Where the symbols take the items:
Fas: ra>Lum, di>Fel
Kur: ra>Sis, di>Nid
Sef: ra>Bip, di>Beb
Sis: ra>Zet, di>Mus
Raz: ra>Ner, di>Ful
Lum: ra>Liv, di>Toz
Vum: ra>Nok, di>Bul
Zet: ra>Raz, di>Vis
Kis: ra>Lin, di>Dop
Vod: ra>Fon, di>Nim
Tol: ra>Tam, di>Nif
Kul: ra>Dop, di>Lin
Dev: ra>Lol, di>Fet
Sek: ra>Mov, di>Mak
Boz: ra>Bep, di>Lon
Vel: ra>Kul, di>Lep
Nif: ra>Vod, di>Tol
Liv: ra>Mit, di>Kos
Ner: ra>Bul, di>Nok
Bos: ra>Nim, di>Fon
Mov: ra>Bos, di>Ses
Tam: ra>Lon, di>Bep
Vis: ra>Mus, di>Zet
Ful: ra>Vis, di>Raz
Lep: ra>Boz, di>Vel
Ses: ra>Mak, di>Mov
Zaf: ra>Beb, di>Bip
Mit: ra>Vum, di>Nit
Fel: ra>Sef, di>Fas
Mus: ra>Nid, di>Sis
Lin: ra>Lep, di>Kul
Lon: ra>Vel, di>Boz
Bul: ra>Nit, di>Vum
Dat: ra>Fet, di>Lol
Mak: ra>Gir, di>Sek
Fet: ra>Rik, di>Dev
Lol: ra>Kur, di>Dat
Gir: ra>Dev, di>Rik
Bep: ra>Nif, di>Tam
Bip: ra>Kis, di>Zaf
Dop: ra>Zaf, di>Kis
Toz: ra>Fel, di>Lum
Nit: ra>Kos, di>Mit
Rik: ra>Sek, di>Gir
Fon: ra>Ses, di>Bos
Nid: ra>Dat, di>Kur
Nim: ra>Tol, di>Vod
Nok: ra>Ful, di>Ner
Kos: ra>Toz, di>Liv
Beb: ra>Fas, di>Sef

In the rows, zero is written as 407.

The rows follow the links: the fewer symbols apart two items are, the more alike their rows tend to be.

Each row is also shifted at random along 4 hidden directions that mean nothing.

Each row, then its item:
[ 458  412  461  366  384  398  414  325  345  421  409  331  381  417  480  466  425  413  431  408  327  372  372  373  356  479  378  366  418  397  447  438  387  381  440  409  360  369  417  399  424  401  441  442  374  431  368  418  411  364  484  408  419  402  408  364  383  402  383]; item Fel
[ 452  366  412  400  369  434  399  458  411  418  307  413  361  376  446  417  461  407  385  375  437  431  439  354  462  311  456  455  322  504  410  399  531  370  426  477  395  431  374  445  453  406  349  375  398  407  474  337  486  440  325  392  435  339  419  421  481  501  387]; item Nim
[ 358  436  412  414  366  377  457  333  391  458  472  425  396  453  391  399  385  454  412  443  363  444  379  439  453  379  358  354  423  362  431  399  515  366  346  336  456  417  494  387  381  422  495  386  455  461  407  497  383  360  370  370  381  486  426  471  357  341  384]; item Vum
[ 368  425  385  412  487  339  278  458  276  485  316  322  494  446  331  503  334  347  350  345  514  484  478  372  386  527  398  420  446  307  273  417  499  391  443  457  384  417  627  428  435  321  498  426  441  306  437  361  535  426  525  405  411  530  403  384  342  472  291]; item Nif
[ 339  417  389  385  444  427  353  336  359  419  532  355  436  503  380  415  467  471  454  391  390  433  479  485  248  477  343  343  457  415  411  469  305  395  397  324  388  389  277  455  328  363  405  401  339  437  334  453  364  321  445  452  478  431  321  415  438  373  473]; item Ful
[ 415  478  427  444  390  414  437  356  393  419  432  423  415  454  408  411  353  399  439  401  406  381  396  402  410  449  312  418  435  336  432  352  507  399  312  385  456  401  462  357  375  373  482  392  443  377  394  500  436  411  416  375  382  464  391  453  347  408  376]; item Lum
[ 443  407  435  381  416  506  421  320  443  424  568  387  333  518  472  407  625  500  545  357  316  357  506  470  189  401  290  394  369  520  499  449  261  438  363  388  416  355   90  456  294  403  267  341  266  449  337  458  373  359  329  452  504  295  266  397  554  408  579]; item Nit
[ 434  475  427  446  393  375  455  384  405  354  350  447  460  360  406  402  211  310  374  451  412  332  283  348  506  535  379  434  488  263  411  330  444  442  361  397  422  399  593  296  435  376  540  474  482  363  386  467  409  447  525  364  293  488  468  394  233  374  310]; item Fas
[ 433  398  444  364  450  316  428  361  352  570  488  321  340  436  417  472  487  457  421  424  293  439  405  421  402  342  354  338  373  350  383  464  352  416  467  430  454  378  605  401  389  538  458  411  436  437  413  411  349  377  412  420  401  447  448  363  399  287  386]; item Sef
[ 446  420  466  358  396  366  345  340  266  394  310  281  447  394  465  526  305  343  376  399  384  373  359  322  356  617  393  386  474  323  371  449  417  372  472  412  301  367  529  399  465  320  512  497  380  361  367  378  470  362  623  404  410  464  423  325  297  447  291]; item Bip
[ 394  439  441  368  359  467  368  400  383  309  457  279  355  372  488  463  434  467  437  459  430  392  383  445  281  408  435  384  389  448  422  475  292  318  440  423  367  367  116  427  397  423  368  376  397  402  376  357  344  360  358  530  546  282  356  354  534  472  463]; item Lin
[ 374  425  421  395  356  384  406  449  399  371  383  332  370  338  421  447  349  437  357  485  447  452  341  425  475  328  490  388  378  394  381  434  441  318  446  424  421  410  397  392  452  475  449  395  512  408  459  360  365  396  344  464  455  375  457  397  443  425  372]; item Boz
[ 367  439  414  397  319  449  412  320  376  278  391  394  449  399  440  395  292  394  396  450  411  380  332  402  391  542  422  368  492  380  453  401  458  332  369  303  337  402  291  393  428  290  483  445  390  445  344  455  399  337  498  404  411  438  392  434  326  431  377]; item Nok
[ 401  445  435  377  377  441  307  396  301  332  355  273  421  407  454  503  356  399  390  404  479  413  409  383  314  530  421  410  430  395  371  455  429  322  434  425  328  372  281  432  433  310  446  410  394  348  393  349  471  367  487  471  509  377  361  362  437  535  360]; item Lep
[ 351  348  395  361  297  372  471  361  415  402  380  415  367  345  424  375  380  461  345  493  358  476  325  405  552  283  527  339  387  460  451  431  527  307  448  317  377  450  447  437  470  445  452  417  463  536  436  402  353  348  358  380  383  434  513  456  388  359  366]; item Nid
[ 463  400  476  369  234  401  573  331  481  308  368  429  298  248  537  375  331  417  380  543  287  337  179  366  591  301  494  367  370  440  532  391  464  325  426  360  395  405  389  333  490  508  467  457  477  535  422  433  295  375  346  381  350  340  534  402  364  353  380]; item Toz

Start, symbols taken left to right, then the item you end at.
Answers are names.
[ 415  420  458  366  323  414  426  383  384  342  414  309  340  337  489  456  377  439  401  494  384  393  307  408  410  378  455  370  386  413  440  452  385  317  447  410  371  380  300  390  446  459  435  417  447  435  409  374  351  358  384  470  464  330  430  364  442  429  397]
di ra ra di => Sef
[ 406  385  378  442  380  462  469  425  521  348  423  535  414  393  392  303  424  409  421  406  413  386  403  417  463  335  426  445  389  474  460  350  427  439  345  374  439  435  305  405  385  396  337  382  394  441  411  447  393  443  323  371  374  366  405  467  431  400  470]
ra di di => Sis
[ 468  416  409  430  496  392  383  497  449  394  388  419  441  354  378  411  393  334  409  392  433  340  404  388  388  446  412  459  408  362  357  403  208  525  455  501  420  387  451  351  400  462  349  440  400  316  404  347  384  484  453  431  379  358  396  320  404  384  441]
ra ra di ra ra => Boz
[ 366  344  399  366  248  454  436  364  418  310  354  398  356  340  478  372  406  460  372  465  392  447  352  404  467  320  533  375  383  538  472  441  542  260  424  321  328  450  209  469  473  373  390  396  397  528  426  378  385  336  332  405  457  342  444  458  463  467  406]
di ra ra di => Mus
[ 347  382  387  376  387  344  439  361  413  409  467  407  435  366  371  386  350  430  366  492  346  441  337  454  473  387  467  318  461  370  411  449  319  394  465  311  398  410  490  401  424  467  477  462  443  493  379  428  283  343  443  414  374  474  473  408  340  271  405]
di di di ra di => Ful
[ 468  450  430  447  368  463  485  475  533  264  389  465  379  288  458  359  324  365  412  470  438  305  291  397  476  358  447  470  387  406  458  351  317  437  379  460  437  398  275  313  429  474  370  415  465  375  417  398  339  483  337  435  386  293  431  374  431  427  455]
di ra di ra => Kul
[ 456  399  420  425  314  475  482  337  465  330  364  502  384  409  474  345  416  392  443  391  365  345  377  365  431  414  383  442  400  484  510  357  520  403  335  357  375  422  296  395  421  329  367  405  344  463  387  467  454  398  392  332  370  376  403  461  394  453  421]
ra ra di di => Bul
[ 451  393  436  399  373  466  469  321  441  434  484  441  337  481  472  378  553  464  496  366  308  369  455  407  328  355  316  396  362  497  506  405  440  410  344  375  421  396  264  431  348  399  331  355  322  469  385  472  417  377  329  376  435  352  352  441  482  410  488]
di ra ra di => Raz
[ 394  325  385  360  408  355  402  440  418  412  382  402  419  324  390  393  401  407  345  447  379  446  358  406  479  352  538  365  404  439  376  463  313  405  524  389  350  423  468  436  457  470  392  458  413  472  422  331  334  379  427  418  390  410  475  370  402  335  398]
ra di di di => Mak
[ 444  478  448  459  329  469  467  399  477  243  395  446  398  334  468  367  271  365  426  462  433  305  291  394  445  451  395  457  430  364  484  338  412  398  318  405  426  392  277  311  409  391  428  420  452  373  385  457  387  447  393  409  385  354  414  409  371  451  410]
ra di ra => Sef
[ 349  417  366  444  386  474  339  456  389  424  368  414  397  486  381  420  465  460  410  330  533  498  542  420  376  324  385  464  343  492  383  374  645  331  309  434  434  455  273  474  387  318  363  295  411  366  471  400  539  421  276  400  494  395  340  500  532  565  407]
ra ra ra di => Fet
[ 382  414  372  446  309  502  449  484  559  105  323  511  467  240  431  290  231  338  353  504  509  321  265  412  502  425  576  460  465  447  451  347  321  396  391  360  343  434  111  354  465  358  361  448  440  414  390  372  328  448  388  435  389  295  441  417  409  465  454]
di ra di di => Sek
[ 399  328  383  369  424  353  349  417  314  566  314  377  393  472  379  460  505  418  366  328  403  524  518  356  438  354  420  395  355  467  354  437  604  371  461  439  376  441  597  505  444  362  403  388  376  425  470  354  525  392  402  352  413  478  425  439  420  455  328]
di ra di ra di => Mak
[ 340  417  353  433  483  390  336  508  419  393  420  398  470  391  317  394  365  398  372  412  500  449  444  459  390  405  452  423  426  362  319  419  288  445  442  430  429  411  416  408  399  440  394  408  451  347  424  349  379  451  399  456  423  409  388  388  433  396  422]
ra di di => Ses
[ 459  378  394  401  550  356  324  505  403  457  382  386  474  382  353  434  429  335  396  349  421  385  461  382  351  484  410  431  414  362  314  439  186  543  507  508  395  382  530  413  409  435  350  460  363  303  402  320  406  467  513  434  382  406  400  299  398  373  419]
ra di ra di => Tol
